[ -75 -118  198  -36  -82 -254  -54  203 -120 -123  242  -91  -49  153
  211  -47   41 -111 -137 -329 -236   -1  143  -58 -152 -147  -64 -113
  -46 -185    7  208  -92   25   35  332  276 -207  219 -270  -70  -65]
nomok
[ -38 -302  172  230  -18  -65  -73  -72  134 -178    9  -26  319   60
  -41 -122  225 -202 -278 -122  -88 -127   53  -35 -283  350  -56  -12
  175   88  230    9 -254  -74  -92  267  144  -94  -23   -7   78   81]
rokat
[   4    7  350 -139  -50  -60   42  201  185  136  106 -124  307  -68
   96  -39 -102   22   55  -32   13   55  130   12  -42  456   -8  223
   63  256  204  -49   15  -75  -15 -107  206  113   32  -93  126  186]
pigir
[-110  -94  264 -140  -21  199 -314  -73   97  191 -113   43  225  -15
  152 -450 -249  159  -49  -12 -195  -32  106   68  -19  389  -23   14
  -82  140  192 -248  -38 -150  208 -214  142  -53  179  -88   91  152]
vod
[ -87 -193  338  110   42   52  273  182 -149   17  285  151  235  -67
   13  -18   78 -183 -237 -262  178  -79 -191  129  -64  -35  -93  255
  -80  -66   48  -12    9  -85 -169 -121  -89 -255  -33 -131   55  192]
bod
[  24   66 -150  240   33  342   43  138    5   15 -206  -35 -257  -56
  249 -193  -33  -39   32  212 -321 -156  -80  303  216  214 -102  -88
  207  112  132 -258  224  214 -168  -17  109  326  100   88  130  -68]
Dafe
[-250   18  -73   10  196 -297  -49  -99  215 -268 -256   13  -26   60
  -28  124  194  -35   51  -44 -316 -105  -60    3 -104  269 -178 -120
  -50 -159  227 -432  -27  -55   21  186   35 -186   56   58   96  -83]
tiveg
[ 189   76 -321  107 -212  -41   49 -456   52  -93  115  -25 -226  100
  -14   71    6 -490  -78  -87   27  -95  -94  194 -145  326 -105    7
  316 -207  -13   28  271  -10 -220  480  135   81  132  -90  -76   88]
bod
[ 181   58 -111   77   38  183    0  286 -124   39  101  -93 -106  139
   78  202 -121 -321  103 -186 -106   33   95  -86 -278  115   34 -216
 -293   54  237  120  142 -193   23 -322  122   55   62   37  201   99]
Gon
[-223  -51  128   51   -7  224   12    6  121   14 -217  -45   97    3
   48  108  154   -6    2  126 -290 -220 -101  161  237 -162 -165  165
  109  -79  126  -54  141  -36 -215  -65 -225  -67  -88  -53   91  309]
kad
[ 150  131   31 -102   64 -178  -33 -241  193 -281 -101  356 -215  187
 -323  213 -171 -131   36   26   13  181  110 -150 -323  -76  125  244
  -32   17  -75 -100  177 -108  111 -152   77 -171   21 -173 -131 -123]
foz
[ -17 -498 -376  -40  251   23 -136 -378 -221 -377   -7 -191  458  262
   43 -465  394 -130   44 -115   -6 -127  122   62 -348  364   46 -200
 -245  -25  132  153  201  120 -263  536  136  219  120  -89   -5  151]
Dip
[ 177 -499  131   36 -103    8   45  153   67  158  387  -38   32  -89
  154 -571 -291  107   98  125 -160  169    6  171  206  298  372   86
 -128  101   95  111  240  -78 -247  -12  165  -82  135 -502 -202  203]
rokat
[  62 -494  441   35   47  -81 -116  197   53  194  -72   56   41  -46
   90 -720  226 -107 -102    7  -20   21  249   -7  126  442   44  145
  -98   65  256 -123  -17  136   36  -94   51  -64   84 -319  -70   95]
vod
[  10 -243  221   31  143  -69   91  109  105  133  190 -167  459 -292
 -107 -227   82  106   74 -110  237  -10 -133   55  190   12   51   19
  171  210  253  -72   53  -51  158  107  -54   87    9   78   93   86]
Dafe
[  17 -349   94  -42  280 -182  -39  -28  -80   -4  327  -12  113   -7
   71 -156   -3  -74  -23 -128 -127   18 -142  -30  -31   11  100   94
   -6  236  324 -413  193 -132 -193    2  -37 -181  118  -86  -27  -33]
lepo
[ -52   11 -179  -76   35 -351   30 -124   97 -379 -219 -179   66  576
  -54  524  175    3 -181 -280 -246  168  -57   42 -240  599  -98   62
   66  -74   83  -80  129   75 -211  196  230 -217  -62 -332   -1   29]
foz
[ 160  132  -98  135   69  209  256  -35  242  -13 -147   16  -91   44
   79  202  130  -39 -185  -70  -17  -93 -398  366   96  205 -188 -328
  187  -93  168  285   45 -200 -157  236  172 -165  120 -116   18  214]
lepo
[ 168 -134  229  203  -93  465  -20  326  262  -89    6 -285   21  219
  137 -276   73  -48   32   35 -510  317  -21 -120 -227  572  311 -378
  -10  245  190  -13  125   23 -187 -536  131   96  -15  -67  -20  172]
bod
[ 272 -495 -379   24    4  123  -72  125 -178   63 -292  120   53  -36
  -16  -91  124 -299  -93   71 -423 -224 -171  -72  106 -145   25   13
 -219  -17   20 -396  126 -244  -59 -592  -96  -36 -269  177  -83  -78]
Dip
[-175 -330  -82 -111  261  -87 -167  116   31  -24   61  -44  149  -92
  107 -438  -85  -40  -85 -254 -284  -50 -107  170  -62  335  -34 -146
 -331   67  318  -69  123 -167 -305   66  174  -46  102 -256  -13  109]
vod
[ 126 -370   15  288 -186  173 -139   98   15 -262  -91  245 -358   82
   72  342  293 -280 -213  288  -97    4  319 -267   14  422  -26  196
  198  119 -133 -302  228   27 -227 -191  238  -87 -122 -107  -95  173]
Dafe
[-305  -87  266   71  -92 -129  -54  186  141 -427  128 -114 -188 -128
  -63 -224  366 -744   14 -160 -119 -102  471 -384 -456  237  221  -56
 -371   97  241 -258  150  166 -110   68 -421  394 -304 -105   31  239]
tiveg
[  12   61  -57 -137  -59  -30  211  -26  -43 -118  154  119   43   13
   97   53   85   26  -31   19 -248   15 -278    8 -108 -199  354 -184
 -230  371  324  102  293 -283 -336 -159 -249  -80  100 -575  165   75]
tiveg
[ -30 -261  100  167  111  -42  -13 -120  -80  100    6 -128   46 -101
  128 -183  282  -97   25  -92 -321  -70  -28  146  175  165 -191   -1
  250  -73  258   22   10  -31  -27  357 -160   -5  -49  117   23  277]
nomok
[  70  154  -18 -192  391  181  222  179  228  -24 -507  256 -410   87
 -104  270  289  130 -209  164   52 -146 -326 -104  301 -178 -206 -413
 -111  130   59  -98  -25  -13 -191 -367 -386 -224  -89  -34 -186  125]
bod
[ 158    8 -121  119  277  -57 -112  -72    5 -136  -79  312 -564   99
 -171  437  135 -134  -18 -103  205 -259  -73 -170  -66 -107    1    4
 -184   11   41 -529   92  -45 -276   49 -187  112 -257 -135  142 -117]
pigir
[  29 -268  -59   52 -297  199 -109  106 -137   51 -193  -95 -249  145
  103   28  -60 -275    4  281  251  160  245  364  139  651  223  460
   30   -2  -80 -110  332   52 -105   42  261  -77 -223 -279   31  207]
pigir
[  14  -92  -57 -171  188  -11  140  228  -18  278  -33  109 -104 -196
  196 -180  259 -349 -103  -26 -131 -132  -67   94   31    4  -77   93
 -276  107  202 -172  154 -217 -312 -180 -334  -36  137   47   23  -39]
kad
[-370  205    0 -233 -121 -130  144 -183   52   31   67  133  159    9
 -134  249  -67   89 -310   53  270  -53 -188   53   78   70 -180  -55
  213  174   36  146 -133  -51 -236  132 -271 -196   76   49  -78  -71]
vod
[ 100   52 -326   73 -172   -5  158  -76   32 -404 -233   70 -286  230
  -75  329 -125  -85 -100    4 -247  -94 -156 -400  -37  -13 -105 -316
  163  112  322 -485  -37   65  -81 -101  275 -162  151 -452 -121  -64]
rokat
[-127  -23  -42  272  244 -216 -199 -389  128 -432  153 -108  220  -21
  -20  -26  660  -30 -222   43  -14 -117  145 -452 -155   88 -129 -223
  -88  -96   11  -73  156  233 -131 -221   46  160   29 -335  -75  322]
foz
[  19 -373  194   67  158 -149   66  108   37  136  228   90   86  -13
   10 -107  207   93 -182  -88  -10  123   44   75  103  314   21  -51
  -41  198  120   28   74 -131 -313  437 -384   76 -109  116 -124   25]
tiveg
[ 286   13  130  -81   82  197 -241  524  273  -99 -249  112 -291  104
 -138  296  121 -247   44  -33 -242  -26  270 -274  -20  250 -159 -195
  103  146  102   96  167  126  -59 -384  -46  -16   12 -123  -96  155]
Dafe
[ 135   54  260 -124   15  -30 -128  276  189  275   71  102  184 -194
 -122  -45 -252   74 -137 -150   79  -35 -264  482  281  525  215  -64
 -240  367  256  295   94 -335 -240  -27 -142 -226  -12 -283  -42  109]
rokat
[  94 -199   97 -126 -128 -146  150  -86  132   13 -128 -102  193  147
  -53  129  331 -318   47  -27  -51   76  198  243  -83  142   15  179
  113   -7  104  173  191 -212  181  160   22   16  -12   52  111  -87]
bod
[-146  173   94   -3   94 -315  -23   53   70  171  120  -61 -108 -142
   -8 -286 -161 -182  -77  -24 -121 -204   82  103  144  -17 -124   -1
   -2  100  235  129 -121  -22  -43   13 -268 -152  221  -97   75  -83]
foz
[ 164   92  -88 -125  192   97  -10  -24  213  -41 -446  151 -431  310
  -28  340 -171 -121   66  181 -394   54  329  -88  247  252 -237  121
  -40   10   61 -268  192  180 -109 -512  162 -277   47 -227   25 -177]
Dip
[ -61 -309 -140  -96  305  172 -297  166   98  -62 -387  -69  431  103
   44 -229  339 -302    8  -73 -307 -121  234  -89  -63  449  -72   28
  -98  -68   78  -89  115  462    0 -178  125  160 -137  228  123 -504]
kad
[-178 -140 -290 -144  321  489  270 -293   67 -218  -71  156  147  230
  104  202  267  192 -102   54 -169 -145 -168  248  206 -185  -56 -117
  -51  -94  -64  -27  172  -76 -264 -481 -120  138  142  -13 -155  215]
foz
[   4 -172  -87    3  301 -150 -203 -183  147 -105 -184   37 -135  329
  -22 -192 -389  198 -187  -33 -177  -38 -210  305   97   96  -17  -79
 -187 -114  123 -340  -71  -50 -120   29  589 -258  128 -202 -230 -162]
pigir
[ -76  -84  -44 -122   79  135 -185  231  -64   47    0 -190 -204  303
  116  -45 -228 -395  -22   -9 -441 -102  275  -63 -168  -16  -84   -1
 -169  -85  -54 -121  224  149   59 -494 -317  -31 -215  119  167    8]
Dafe
[ -10  238  374   83   99   10 -305 -179  244  122  -75  242  231 -139
  -16  -60 -121  355 -162 -148  -44 -122 -141  274  259  398  -38 -160
 -155   14  287 -353   15 -217  180 -299  -16  -73   32 -245  199  402]
vod
[ -92  -52 -340   45 -124   74 -121 -265 -168   62  -23 -110  -85  241
  138  202   56 -130  -53   26 -236  -94  115 -434 -172 -511   99 -195
 -133 -180  -69  184 -453  179  193 -244   66 -259  210   71  -86 -394]
kad
[-110 -530  176  308 -125 -121  267   32   54 -433  346 -135 -143  -68
  -32 -169   32 -164  206  141 -286  -14  290  -91 -166 -262 -112  201
  124  -59   74 -251  299  -12 -204  579 -186  105  -92 -243 -148  562]
rokat
[-201 -103   22    3  263  -12   52  -59  202  207  -16 -199  189   -8
  -14   99  228 -156 -137   49   84 -127   45  159   89  408 -201  106
  -68   40  258 -171  -45  -75  -51 -427 -186   86  -69  -15   69  -50]
Gon
[ 140 -230  144  102  -59 -187  -48  138   58  233  117   25  451 -235
  -15   55  -49   71 -226 -125 -165   12 -117  253   47  185  -68  205
   17  169   69  104 -109 -379    6  -48   23 -305  -95  -77  104   31]
Dafe
[ -21 -330  -11  153  239  144  -68 -178  -20 -156   15  -61 -299  168
   17 -348  107 -288   43   41   73  -79  136 -139 -243  414   84 -193
 -116    5  221 -158   73  178   98  314 -240  -41  -99 -140  -47   57]
pigir
[ -93  234 -355 -106  -44 -332  566  -82 -211   74   67   23 -412   89
  126  168  168 -171  331  327  -61   32 -119 -223  171 -899  124   10
  110 -205   71   41  193  298 -318  159 -461  -66  232  173  123  -95]
bod
[ -21    6   17  239  201 -140  145  158  223 -162 -163 -182  -87  -18
   30 -186  201  -29  -29  215 -182 -151 -185  334  222  222 -130 -237
   83  105  360   85   99 -145 -417  173  183  -55  200 -110   49  203]
bod
[  38 -206  -64   57  309 -147 -372 -341  -65  -66  118 -105 -161  110
   -6   58   43 -244 -168 -349 -206  -34   27  278   78 -256  -16  -21
 -244   26  224 -303  352 -152 -223  -29  367    9  -40 -164   78  170]
pigir
[  42 -411   92  -37  160  -76  109  128    1  148  131   -1  100 -386
   16 -543 -156  -55   81 -368    5 -107  -70  212  104  -23   28  167
  144   99  308 -368  -17 -318   63  589 -207  257  -45  163   88  369]
Dip
[  88 -298 -171  190  -93  -28 -136   37   65 -160  -34   74 -159  -26
 -208    4 -127  181  126   56  -30  -65 -281  234  113  307   22 -335
  156  -65  196 -183  342 -188  106  135  -22  -21 -103 -246   94  534]
Dip
[  78  117 -287   23  -82  139    7  201  223   19 -380  123 -197  147
  -30  511  -61  116 -347  -67 -370 -144 -383 -280  325 -184  -27 -301
   57  170  237 -263 -102 -268 -368 -457  -22 -285  146 -182  -70  255]
bod
[ 125  -21 -243  -97  192  -47  -93 -266  -71 -151  -75 -212 -346  306
  202  164  -86 -288  203   22  -95  -59   83  -32 -384   96  -16  -72
 -421 -222  141  -26  266  -21   -1  158  370   44 -144 -509  -10   25]
Gon
[ -63 -129  225   82  257 -268 -111   28   36   23  305 -104 -720    5
  113  -20  -80 -147  116    5  -45  -61  413 -561  -92 -198 -163 -184
 -261  166  294 -590 -192  356 -287   85 -174  -37  114 -207 -106  324]
lepo
[-168 -321  -90  -19  -83 -333  -60  288 -134  -87   36  -77  258  -28
 -233  -15 -305  258  104  -87    6  102  -94  177  100   77  -38   98
  114  -47   94  -32  -23 -329   74  387   14 -273 -103   36   67   70]
rokat
[-114  -57 -182  -40  233 -516 -437 -267   53 -234  -58  -12 -368  -98
  -79  -13  263  -75   89  302 -133 -137  -32  202  -97 -215 -131  -58
  197  -19  141 -153  461  -46 -194  562 -115   76  -49 -221  -19  193]
rokat
[ -23 -307   73   40 -209 -356  -89    2 -158   83  143  -10   17  -12
 -148  -12  269  -22  -83   13  -61  197  146  159   53  165 -114  167
  413  157   90  184  -82 -171 -200   90  -31 -282   89 -141  129  -95]
Dip
[ -54 -312  236   38  316    6   29   62  158  387   17 -140   17  115
   90  107  129 -130  -81 -138 -195   28   55  278   37  361 -170   10
 -315 -100  270   74   70   -2  -42    7 -378  -44 -178   28  -89  212]
nomok
[  37  235  142  165  130 -173 -170  155  204 -263  -56 -240 -221  -21
 -192  104 -223   22  -32  -49    2 -136 -253 -122  191  180 -146 -212
   44  252  496  -98  166 -217 -270  -16  473  -21  180 -520 -254  226]
vod
[-214 -238  175  -44 -234 -526   72  274 -129   92  133 -195 -200    3
  111 -375   31 -127    3  -44   36  151   41  221   56  471  -67  212
   32  -79  118    7   63  -81 -352  660   99 -153   43  -51  -71  310]
pigir
[ -86  201 -113   32  383  -48  -10 -149 -299  111   80 -162 -322  147
  175 -378  151 -273  -63 -271  277 -299 -240  242 -138 -525  249 -198
 -196 -241   89  167 -223   81   -9  447 -229  135   31   63  216 -627]
bod
[ 313 -396   76  312  -89 -114   27 -241  157 -284   70  -49 -105  202
   26 -122  326 -260 -111  -10 -398  178   62  146 -188  -13   70 -105
  102   20  165   51  116  -43 -348  195  587  -42  216 -220 -333  196]
foz
[   1 -289  159  -37  -64 -350   17  377  -53 -152  162  -74  294  -12
 -146  -13   25    0  -63 -282 -152   92  134   32    7  197 -214  282
  206  116   82  -45  114 -106  -54   82  130 -192  111 -238   46   33]
rokat
[ 126 -107   62  202  -23  182  -42 -137   72  -84   -4  -14   13   58
   38  -76  242 -310    8   13 -202 -158   75 -279 -120  113 -122 -226
  -16  -26  150 -279  314   97   56 -136    2  393 -158  215   73  185]
pigir
[  20   18  114 -168 -163 -206  233   21  -61  267  109  185  307 -200
   22  562   70   93  -93  -66   31    7 -108   -3  162  -36 -159   64
   31  227  200   86   78 -259  -27   33 -258  -18 -221  -68  180  194]
tiveg
[  52 -160   51   65  -33 -171  254 -463  161  -44   -2   79  181  -90
 -103    9  333   95   48  238   66 -253 -305  127  290 -229   16 -221
  163   62  218  -95    8  125 -122   56  -56   49   -4  -21  -21  244]
vod
[  76    0   96  101   52  -78 -385 -419   18 -141  -64  -62  -64  257
 -126   82  395 -125 -237  128   86  -42  187 -219 -240  327 -212 -336
  214  162   49   43 -103  145  -56 -115   60  -86  -84    3   98   66]
vod
[  51  138 -157   32  269  154 -250  537  119  -29 -288  -99 -197    9
  -83  -38 -259 -111   48 -129 -215 -112 -153  -81   70  -60   20 -191
 -172  131  452 -546  191 -192 -252 -513   79  234    9  -86   99  115]
foz
[ 168   24  195   64  -79  -92  308   19   69 -204  284 -144  117   -7
   42  183  179 -296  -30 -104   34  127  328  -87 -119   11 -285   65
  224 -135   74  -72   50  208  -94   57  -31   -5   49 -218 -150  505]
vod
[ -54 -216   13   52   72 -255  -98 -197    7 -194   50 -163 -222   92
  -61 -153  329 -245   89   23 -256   10  109  389  -67  263 -208  218
  303    0  138 -306  296   55 -301  274  -82    8   90 -204   -5   12]
Dafe
[  55   21  275  -55  -94 -174  -87 -199  149  175   30  164  184    0
 -185  -44  -56  -19   36   19  113  165   53  -37  128  316  134  136
   15  138  254  -63   90   55  -34 -179  209  -59  131 -176   20 -205]
nomok
[ -16 -399  -28   70   22    9 -158  -79  266 -116 -353 -183   97  170
   69 -288  -55 -155  -77  -29 -251    9  -18   96   46  511   34  -16
   83 -120  238 -278  278  -95  141  241  513 -123 -136 -125  175  133]
Dafe
[  26 -134  383 -190 -406 -167   44  267    0  236  295   87    3 -170
  -87  -60 -318   -5   68   41  156   59  -57  160   88 -400   56  -27
 -123   50   12 -212  -32 -230  -31 -248  125  -82   80   44 -188  341]
bod
[  88  -86  272   84  -90   61   47 -370  105   96  -88   54  203   45
  158 -188  173  248 -124   74 -141   46  -23  404  173   45  180    7
 -158  175  201   75   58 -267    5  215   91  -20  128 -255  -15  309]
pigir
[ 192  -40   91   44 -198  439   -4  123  -23  150 -213   -8 -280  164
  105   57  -41  -72 -392 -156 -171  -51 -171  -88  273  122 -106 -125
   67  152  -17   37 -171 -230 -297 -451  265 -233  -36 -190 -113  122]
vod
[ 129  -39  316   13 -259 -139   74    9   49  291  -52    9  134    0
   11   81  124  146  -40   -7  211   65  -59  166  249  490 -155    6
  147   41  122   87 -152   88  -10  319  120 -162   85   -3 -144  275]
pigir
[  22 -527   66  185   61 -297  152  133   23  -68  165  -89  -58   40
  -40 -336  125 -211   54   14 -137  -74   42  -41  -80  -86   33  109
  178 -129  272 -135   16 -218 -114  332 -170  205 -247   -8   86   22]
lepo
[-119 -342 -312  126  598    5  278  -95 -170   40  250   65   -5 -245
  203 -495  106  -42  -37  120 -255 -261 -100 -119  134   16 -246 -132
 -152   35   88   23    3 -151 -265  138 -601 -139  -36  280   96  -17]
lepo
[-125 -213  206    7  297  -28 -191  163   89 -280 -114 -402 -217  466
  -60  -95   63  -39  104 -278 -112   72  250 -288 -338  223   -7  -68
 -264  126  351 -287  353   29   84  184   99  300  -29 -436   93   13]
tiveg
[ -47  -54  -16  -33  184  179  173  177   79  125  159   -3   53 -174
  132 -436  -94 -235 -126   17 -199 -199 -228  235  175  -93  162  -37
   24  123  383  119   21 -279 -343 -136 -354 -169  231 -355   -5  -63]
nomok
[-144 -241   18   50  190  -89 -200 -215   48  -46  263   30  535  -64
 -227  113  174  -55   39   20   90   12  175    9   49  474  -87  181
  159  107  145  -55  134  -28 -147 -239  -87  -12  -54  209  160   87]
pigir
[   5 -127  195   72  242 -138   38  231  223   98  279  -46    3 -383
 -224   64  239 -235   12  109   21 -105  206  144  224   52  -98 -151
 -414  331  118   81  376 -168 -416 -363 -678  142 -391  -20  146  420]
foz
[ 309 -164  395 -105  195  220 -178 -166  292  339 -211  368   59   31
  -98  233  -87 -125 -144  127    1  -40  134 -144  206  291  -91   -5
 -281  232  178   43   28  -27  -19 -396    5 -387 -176  -23 -122  112]
kad
[ 173 -337  126   95  270 -184  -72   -4   65   51  119   24  208   74
  -83  206  -23    9   26 -186 -129   27   82  180  244  175   -7   10
  -76    5  230  162  180 -268  160   41  127 -303  -29   -7  128   28]
Dafe
[-139 -459  136  -70    8   55  182 -202  215  -95 -147   26  236 -115
 -149 -254  314    0  -69  125    8   75   26   29   29  220 -116   50
  -26  244  206 -209  262 -129 -206  177 -148  285 -183  -26 -210  351]
vod
[-174 -498  187  295  239 -273 -162  -32  155 -149  126  -36   30   16
  136 -573  259  -81 -240   42 -150  -82   82 -163  -68  312   60 -124
 -267 -157  252 -505   74  -64  -90  290 -113 -132  101 -115 -193  305]
tiveg
[-114 -177 -169   79 -410 -150  -37 -119  104 -400  -18 -435 -396  314
   19 -325   94 -281  -81  137 -163  111  196 -115 -382  186  188 -167
  221    4   29 -184 -117  153 -182  427  216  202  141 -370 -395 -178]
Dip
[  21 -153  -57    8 -186  163 -167 -367  124 -156 -293  150   -9  320
 -299 -156  308 -104  -90  167  167   26  -55  142   91  594  180 -450
  -18   45  125   30  254  -25  -70 -272   42  146 -115  184   67  315]
Dafe
[ 289  130  103 -269 -222  133 -341   99   28  244 -219  161 -386   43
   -2   74 -162 -226 -230  -11  -17   25  -84 -125  182  108   19 -154
   68  283  120 -145  276 -284  -55 -350   95 -263   10 -299  -92  157]
foz
[  65  -15  180  221   31  318 -169   41  258 -305    1  -78  -62  306
   -3  261  339  -55 -284 -207  -58  258   48 -197  -66  621   40 -418
   76  203  325 -213  384 -109 -154 -285  384   54  206 -371  -77   31]
vod
[ -65  -79 -229   31  398  199    3  261  -10 -258   75  210   70 -154
  140  275   86 -158 -128 -141 -354   69 -196   75 -107  -66   42  119
  100   20   91 -139  248 -170 -339  -69 -189 -390   31  -17   18  109]
Dafe
